Below is a small trained network, with its code and all its weights. Each question gives an input and a class and asks what happens when units are switched off, that is, made to give their printed mean instead of their output.

import numpy as np


def w(rows, s, z=0):
    codes = np.array(rows[::2]) - 128.0
    scale = np.full(codes.shape[1], s)
    scale[-1] = z or s
    return codes * scale


def f(y):
    return y / 2 * (1 + np.tanh(0.7978845608 * (y + 0.044715 * y**3)))


def log_softmax(a):
    a = a - a.max(-1, keepdims=True)
    return a - np.log(np.exp(a).sum(-1, keepdims=True))


def net(x, mask):
    res = np.array(x, float).reshape(1, 7) / 4 @ E
    y = f(res @ A[0][:, :-1].T + A[0][:, -1])
    res = res + np.where(mask, y, B[0][:, -1]) @ B[0][:, :-1]
    return log_softmax(res[-1] @ U[:, :-1].T + U[:, -1])


A, B = {}, {}
E = w([
[171,245,157,151,97,147],'x0',
[191,65,192,135,172,84],'x1',
[122,175,212,110,220,97],'x2',
[152,221,80,57,172,98],'x3',
[152,127,156,140,60,31],'x4',
[80,79,145,169,178,124],'x5',
[72,143,74,231,168,87],'x6',
],0.011)
A[0] = w([
[156,152,77,113,40,90,253],'N0',
[105,176,105,148,19,60,145],'N1',
[172,40,86,222,110,124,203],'N2',
[203,167,120,121,140,29,234],'N3',
[56,187,90,94,150,168,237],'N4',
[100,225,146,64,172,142,212],'N5',
[43,100,184,141,207,146,82],'N6',
[156,120,127,222,87,188,151],'N7',
[104,146,80,25,153,193,220],'N8',
[166,97,109,150,117,64,73],'N9',
[156,172,14,68,153,190,116],'N10',
[198,62,199,65,144,57,241],'N11',
[136,215,92,156,97,112,178],'N12',
[136,173,135,193,45,255,149],'N13',
[99,126,55,177,149,114,108],'N14',
[177,133,160,215,134,61,186],'N15',
[3,102,81,217,184,154,199],'N16',
[103,50,59,220,99,124,143],'N17',
[114,59,178,71,150,108,191],'N18',
],0.011,0.0053)
B[0] = w([
[106,166,167,26,30,159,218],'N0',
[29,176,212,95,31,99,201],'N1',
[42,40,153,16,100,90,215],'N2',
[129,235,219,54,85,105,219],'N3',
[113,167,35,194,187,136,214],'N4',
[184,231,69,223,182,116,222],'N5',
[173,114,101,231,185,76,193],'N6',
[20,63,171,138,124,177,187],'N7',
[228,147,40,158,119,169,214],'N8',
[149,111,153,160,89,69,155],'N9',
[170,212,27,3,73,252,216],'N10',
[254,113,206,153,102,123,252],'N11',
[110,127,33,163,102,179,206],'N12',
[62,86,174,160,140,254,223],'N13',
[95,169,98,70,176,88,176],'N14',
[34,125,214,129,148,62,200],'N15',
[60,94,20,159,221,22,245],'N16',
[64,19,124,53,132,84,214],'N17',
[220,57,137,127,157,140,200],'N18',
],0.0092,0.015)
U = w([
[96,212,203,113,30,82,2],'0',
[176,191,249,173,193,82,114],'1',
[62,70,74,127,179,48,197],'2',
[254,37,179,152,124,144,135],'3',
[60,68,172,173,119,228,96],'4',
[78,197,90,234,222,94,113],'5',
[161,248,16,78,111,218,134],'6',
],0.0097,0.0069)

Each question gives the input, the list of numbers given to net, and the class t.
The units are the neurons (one row each of A and B). Each row of codes is followed by its name. A weight is (code - 128) times the scale printed after its matrix; where a second scale follows, it is the last column's (A, B and U).
mask holds one flag per neuron, in row order. A switched-off neuron (its flag False) gives its mean, the last column of its row in B, instead of its output. The means were averaged over made-up inputs and are rounded, as every weight is.
A unit's drop is (log p(t) with every unit on - log p(t) with that unit switched off) / (log p(t) with every unit on - log p(t) with every unit switched off).
The circuit of an input: a set's keep is (log p(t) with only the set's units on - log p(t) with every unit switched off) / (log p(t) with every unit on - log p(t) with every unit switched off). Starting from the 12 units with the biggest drops (on a tie, the unit counted first), units are removed one at a time, each time the one whose removal leaves the highest keep (on an exact tie, the one counted first), for as long as the keep stays at least 0.8.
circuit, biggest first: the units of the circuit, biggest drop first
top k neurons: the k neurons with the biggest drops, biggest first
drop when u is switched off: that unit's drop, to one decimal
input [-2,8,-6,4,8,6,-4], class 3: top 2 neurons : [N11, N18]
input [-3,-6,-2,1,8,7,-8], class 0: circuit, biggest first : [N1]
input [3,-5,-4,1,-7,6,3], class 5: top 2 neurons : [N16, N0]
input [-8,-1,-1,-8,4,4,-6], class 3: top 2 neurons : [N11, N18]
input [5,4,-2,0,2,1,6], class 0: top 4 neurons : [N3, N4, N1, N6]
input [4,-4,-6,-1,-6,5,1], class 2: top 2 neurons : [N16, N17]
input [5,1,-7,-2,-8,1,1], class 4: top 2 neurons : [N13, N7]
input [-1,-8,1,-6,1,-5,-6], class 4: top 3 neurons : [N13, N10, N5]
input [3,1,8,1,-4,2,-7], class 1: top 2 neurons : [N5, N10]
input [-8,3,-6,2,3,-6,3], class 0: top 2 neurons : [N16, N0]
input [5,-7,-8,-8,-3,-4,4], class 4: drop when N13 is switched off : 0.5
input [-8,-4,-1,8,-2,7,-3], class 6: drop when N10 is switched off : 0.4
input [0,-2,-2,-6,-8,7,-2], class 2: drop when N16 is switched off : 0.3
input [-7,7,8,-4,2,-4,-1], class 3: circuit, biggest first : [N18]
input [-5,-1,-6,-2,3,-4,-3], class 0: top 3 neurons : [N0, N1, N16]
